Below are the code and all the weights of a small trained network. Each question names an input and a class and asks about switching units off, where a switched-off unit gives its printed mean instead of its output.

import numpy as np


def w(rows, s, z=0):
    codes = np.array(rows[::2]) - 128.0
    scale = np.full(codes.shape[1], s)
    scale[-1] = z or s
    return codes * scale


def f(y):
    return np.maximum(y, 0)


def log_softmax(a):
    a = a - a.max(-1, keepdims=True)
    return a - np.log(np.exp(a).sum(-1, keepdims=True))


def net(x, mask):
    res = np.array(x, float).reshape(1, 7) / 4 @ E
    y = f(res @ A[0][:, :-1].T + A[0][:, -1])
    res = res + np.where(mask, y, B[0][:, -1]) @ B[0][:, :-1]
    return log_softmax(res[-1] @ U[:, :-1].T + U[:, -1])


A, B = {}, {}
E = w([
[53,84,3,45,141,197,178,111,127,62,163],'x0',
[134,94,189,177,122,170,172,77,171,184,222],'x1',
[46,146,165,90,244,95,81,41,112,47,121],'x2',
[155,36,114,112,207,74,122,169,220,121,77],'x3',
[156,248,156,118,157,116,202,86,116,171,155],'x4',
[76,206,159,122,156,199,73,131,162,239,147],'x5',
[215,88,139,102,139,120,138,65,129,92,134],'x6',
],0.0079)
A[0] = w([
[104,104,209,161,212,113,92,114,151,137,120,137],'N1',
[191,120,184,208,11,135,158,144,126,163,145,123],'N2',
[92,181,125,116,126,176,125,96,126,173,158,173],'N3',
[49,201,141,140,129,128,103,109,106,101,134,114],'N4',
[132,109,197,146,206,99,104,109,121,127,117,166],'N5',
[148,134,133,178,80,117,131,152,122,152,136,209],'N6',
[231,155,124,93,167,85,141,78,115,78,96,139],'N7',
[124,126,73,112,166,147,164,155,172,167,147,177],'N8',
[98,123,138,130,188,96,124,117,124,91,123,253],'N9',
[117,202,171,126,98,168,105,101,114,176,135,140],'N10',
[65,60,42,114,107,160,135,143,101,90,144,194],'N11',
[135,174,96,140,96,113,98,229,119,154,52,151],'N12',
[70,207,160,132,138,140,111,92,103,109,133,168],'N13',
[157,65,101,75,129,144,128,89,120,91,125,163],'N14',
],0.012,0.0028)
B[0] = w([
[90,176,143,185,182,64,137,92,246,164,136,199],'N1',
[151,94,203,212,4,53,132,164,77,194,207,247],'N2',
[125,161,149,139,163,246,134,141,114,170,113,206],'N3',
[76,155,165,88,96,118,99,102,42,131,41,200],'N4',
[113,174,155,166,203,71,159,98,197,160,134,194],'N5',
[127,146,131,132,47,84,152,147,104,163,169,193],'N6',
[227,87,101,128,210,98,116,112,48,88,194,212],'N7',
[134,79,108,119,128,216,211,186,131,171,138,178],'N8',
[128,87,141,119,185,66,172,98,117,144,88,190],'N9',
[154,247,162,134,157,167,71,110,124,119,194,218],'N10',
[63,68,125,128,33,145,103,91,215,52,62,220],'N11',
[150,229,38,45,99,90,72,235,139,118,145,221],'N12',
[70,122,184,112,174,157,76,115,64,146,42,212],'N13',
[170,111,95,159,111,160,127,83,163,26,158,191],'N14',
],0.013,0.015)
U = w([
[50,91,124,70,111,119,117,102,99,122,51,31],'0',
[129,163,8,32,99,92,100,213,164,145,123,248],'1',
[99,136,120,147,204,49,160,105,219,175,117,107],'2',
[101,66,72,139,54,179,120,77,210,69,129,85],'3',
[142,122,155,196,2,97,121,151,104,183,216,147],'4',
[94,84,81,109,105,247,217,157,175,189,145,119],'5',
[204,76,65,108,174,98,148,72,86,72,158,70],'6',
[98,205,178,125,138,226,65,79,80,167,141,177],'7',
],0.008,0.0013)

Each question gives the input, the list of numbers given to net, and the class t.
The units are the neurons (one row each of A and B). Each row of codes is followed by its name. A weight is (code - 128) times the scale printed after its matrix; where a second scale follows, it is the last column's (A, B and U).
mask holds one flag per neuron, in row order. A switched-off neuron (its flag False) gives its mean, the last column of its row in B, instead of its output. The means were averaged over made-up inputs and are rounded, as every weight is.
A unit's drop is (log p(t) with every unit on - log p(t) with that unit switched off) / (log p(t) with every unit on - log p(t) with every unit switched off).
The circuit of an input: a set's keep is (log p(t) with only the set's units on - log p(t) with every unit switched off) / (log p(t) with every unit on - log p(t) with every unit switched off). Starting from the 12 units with the biggest drops (on a tie, the unit counted first), units are removed one at a time, each time the one whose removal leaves the highest keep (on an exact tie, the one counted first), for as long as the keep stays at least 0.8.
units of the circuit, in order: the units of the circuit, biggest drop first
k most important neurons: the k neurons with the biggest drops, biggest first
drop when u is switched off: that unit's drop, to one decimal
input [8,6,8,-6,1,-4,5], class 3: units of the circuit, in order : (N11)
input [7,-8,7,5,-2,-3,-4], class 3: 2 most important neurons : (N11, N14)
input [-1,1,8,3,7,0,-5], class 2: 2 most important neurons : (N1, N5)
input [6,0,8,-1,-5,5,4], class 0: 3 most important neurons : (N4, N13, N9)
input [-3,-8,3,6,-3,4,0], class 2: 3 most important neurons : (N1, N5, N9)
input [0,-5,-3,1,6,4,-1], class 1: 2 most important neurons : (N12, N2)
input [3,2,-4,7,-1,-2,-7], class 3: 2 most important neurons : (N11, N3)
input [5,1,7,8,4,7,-8], class 2: 2 most important neurons : (N1, N9)
input [6,5,3,7,-5,-8,4], class 3: drop when N11 is switched off : 3.8
input [-4,-3,3,1,1,3,-3], class 2: drop when N13 is switched off : -0.1
input [-5,0,3,-2,4,-2,7], class 6: drop when N7 is switched off : 1.6
input [2,-5,5,3,7,-2,-7], class 0: drop when N4 is switched off : 0.1
